Group and class of each row:
[  4  13  24   3  31  -3  -2  -2  -4  -4  -4 -15 -12  14   5   1 -21  -9
  14   0  -3  -8 -44 -32  -3  -2   8   0  -8  -3   3  -2  -4   2  -8  -7
  -4  14  -3  -9 -14 -14   1  13  10  14   0  30  10   0   3   2   0  19
   6   8  25] => P.<108>
[ -8   8  16   3  18  -5  -4  -4   4  -3   4 -19   6  28   2   3 -30 -14
   8  21  -7  -8 -45 -19   1  19  16  -6  -1   1  -4  -4  -4   4   6  -2
 -14  14  -7 -10  -7 -12  -3   0   0   7   8  21   6  -1   1   3  -5  27
  10   9  23] => P.<108>
[  3   1  21   3  29  -4   4   4  -8   6   2 -14 -54  36   2   0 -40 -11
   0   4   3  -8 -31 -27 -16  10   4  -8 -12   3   5  -8   3  -1 -13 -11
  13   2  -7 -22 -18  -4  -3  11   9 -21 -12  16   3   5  -2   6  -6  16
  10   1  26] => P.<102>
[ -3   8  13  -1  27  -4   2  -7 -11  -9   0 -10 -34  48  -1   7 -38 -10
   5   7   1  -7 -50 -29  -8  11   6  -9  -8 -12  -2 -14   5   0  -8   3
  12  16  -6 -20 -16 -17  -3  -1  10 -16  -4  13  16   5  -1   4 -13  33
   2  13  22] => P.<102>
[  1  17  16  -2  -1   1   4  -4 -18  -4  -1 -17 -23  34   9   5 -34  -3
  -9   9   0  -4 -27 -12   4  -6   2  -7  -1   2  -1  -1   4  -3  -5   7
  -5   1  -5  -7  -2 -12  12  -1  10 -16   3   6  -1   5  -3   0  -2  28
   8  10  20] => P.<104>
[  8 -13   8 -10  20  -8  -3   0   5  -5  12  -8  23 -34 -15  -6   7 -17
  12  13 -12  12 -31   9   0   2   9  -7   2  13  -7   7 -12   4   6  -7
  -5  17  -7   2   9  -4   3  20   7   9  -4  10   9   8  -5  -3   1  37
  -4  -3  25] => X.<100>
[  6  16  42   4  17   0  -4 -10  -6  -3  -2 -12 -27  21  -6   3 -14  -7
   2   8  -1  -4 -18 -15  -3  -2  11  -5  -7  -2  -4 -14  -4   0   1 -22
  -2   9   0   1  -4  -6  -5   0  14 -11  -4  17   2  32   0   5  -7   8
   1   1  20] => P.<108>
[ 25  12   9   7 -32   0  -1 -15   2  -4  12  14 -52 -63 -27  -2  18  -8
  18   6   0   4  10   1  13 -22 -10  -3 -12   5  -8   9   3 -12   9 -14
  21  -7  -2   7  23  29   0  17  16  -6  -5  -6  11   3  -4  -3  -8  20
 -19 -19   8] => Z.<93>
[  1   6   8  -5  18  -3  -4  -4 -10   3   2 -20 -32  43   1   2 -39 -14
   8   7   0  -4 -46 -23 -16  -3  10 -10  -6   2   3  -7   3  -8  -8  -9
  11  17  -1 -18  -8 -28  10   8  11 -11  -1  12  14   5  -1   2  -4  38
   0   3  30] => P.<102>
[ 21  -4  -9  -1 -20   0   2 -14  -2  -3   9  13 -15 -36 -13   2  23 -15
   4   0  -3  11  12  10   9   5  13  -8   8   5  -9   0   4  -3  18 -18
  14  -2   1  24  27  14   1  13  -2   2   1 -30  -1   9   1  -5  -7  15
 -29 -22   1] => Z.<99>
[ 27  10  -7   6 -22  18  -6 -19  -3  -7   4   0  -4 -16 -19   4  38 -20
   1  -2   9  11  14   6  11 -17   6  -5  -5  -4 -15  -4  -3   8  17 -29
   9  10   5  19  32   7   1   1   4   9   3  -3   3  -4   2  -6   5  -5
  -4 -13   7] => Z.<89>
[ 16   3  -4   6 -17  -3  -1   2   0  -4  -3   9 -32 -29 -18   6  28 -12
   1   0  -5  14   4   6   5   7   3 -79  -1  -3   1 -10  -5   0   5 -22
   2  -5   3  22  16   0   1   5   1   3   2   4  -7   1  -1  -3   2 -12
 -13 -15   2] => Z.<89>
[-10  10  18  -4  31  -8  -3   0 -13  -1   4  -8  -3  23  12   5 -15 -10
   9   6  -4 -12 -40 -27 -11   8   5  -2  -3  -6  -1  -2  -3   5  -7 -10
 -11   8  -1  -8 -12  -7   2  -2   2  -1  -2  13  12   1   2  -1   0   5
  23   8  29] => P.<108>
[ 26  13  12  -7   8  -6  -8  -9   6   1   6 -20  48 -23   0   7   3 -18
  10   2  -8   4 -23   2   6  -2  13  -6  -8   9 -17  -8  -5  11   6  -7
 -11  10  -6  -2  14   0  -5   6  -1   5   1   7   0   8  -4  -6  -5  36
   5  -8  40] => X.<110>
[ 17   2  -4 -13   7  -3  -3  -1   3  -1   6  -1  17 -44  -1  -1   3 -13
  12  -2  -7   8 -33  15   1   6   9  -6  -4  16 -10  -4  -8  -8  -6   2
  -2   5  -5  15   6  -5  -4  24   1  15  -1   2   0   2  -3   3   0  26
 -11  -9  16] => X.<107>
[ 17  12 -30  -1 -27  -2   2  -6  -2  -5   8  -2  -8  -8 -25  -8  12 -11
   3   5   3  12   6  10   6  -8  10  -9  -7   6 -16  -3   2   0  14 -19
   2  -1  -1  23  31   7  -6   3   9   3   0  -9   7   3   4  -8   3   7
  -5   0   5] => Z.<99>
[ 14   2   0   4 -28   6   2 -21 -11  -3   4   1 -48 -12 -24  -1   9 -18
   4   0  -5   0   9   6  10 -13   5  -1  -5  -5 -15  -5   3  -1  18 -20
  25  -5   5  23  20  10   0  13  11 -18  -1  -2   5   2  -2 -13 -17  20
 -18 -13   0] => Z.<99>
[  1  22  17   7  24 -13  -8   4  -8  -6   1 -14 -35  37  10   7 -31  -2
   6  11  -3 -12 -31 -30 -21   2  -4 -12 -11  -2   3  -4  -2   5  -3 -22
 -15   5  -2  -6  -7 -15   5   3   6  -4 -13  17  11   9   0  -3   2   7
   3  11  28] => P.<108>
[  1  14   5   4  29  -7   6   3 -12   6  -3 -10 -17  45  -2  -9 -48 -12
   6   3   2  -3 -32 -21  -9   5  14  -5 -12   0   4 -11  -7   5  -7 -21
   4  11   2 -21 -18 -16  -4   1   2  -7  -4  14   8   4  -2   2   3  10
   0  10  28] => P.<102>
[-20   7  15   2  15  -3   0 -25  -3   0   1 -16 -17  43   7   3 -37  -1
   0   8   0  -7 -17 -18 -10  -8   8 -10  -2   2   1 -12   5  -9  -7   0
  -2   5   2 -19  -8   1  -1  -9   8 -18   2   7  -3   0  12   4  -9  61
   6   8  21] => P.<104>
[ -1   1  22   6  21 -11  -7  -4 -11   0   8 -13 -28  19   4   4 -22  -8
   4   5  -3  -7 -28 -16  -6   1   8   1 -11  -5  -1  -5  -6  -4   2  -7
   2   4  -8  -7  -2  -1  -4   1  21 -13  -5  16   9   2   2   3   4  30
   3   4  23] => P.<104>
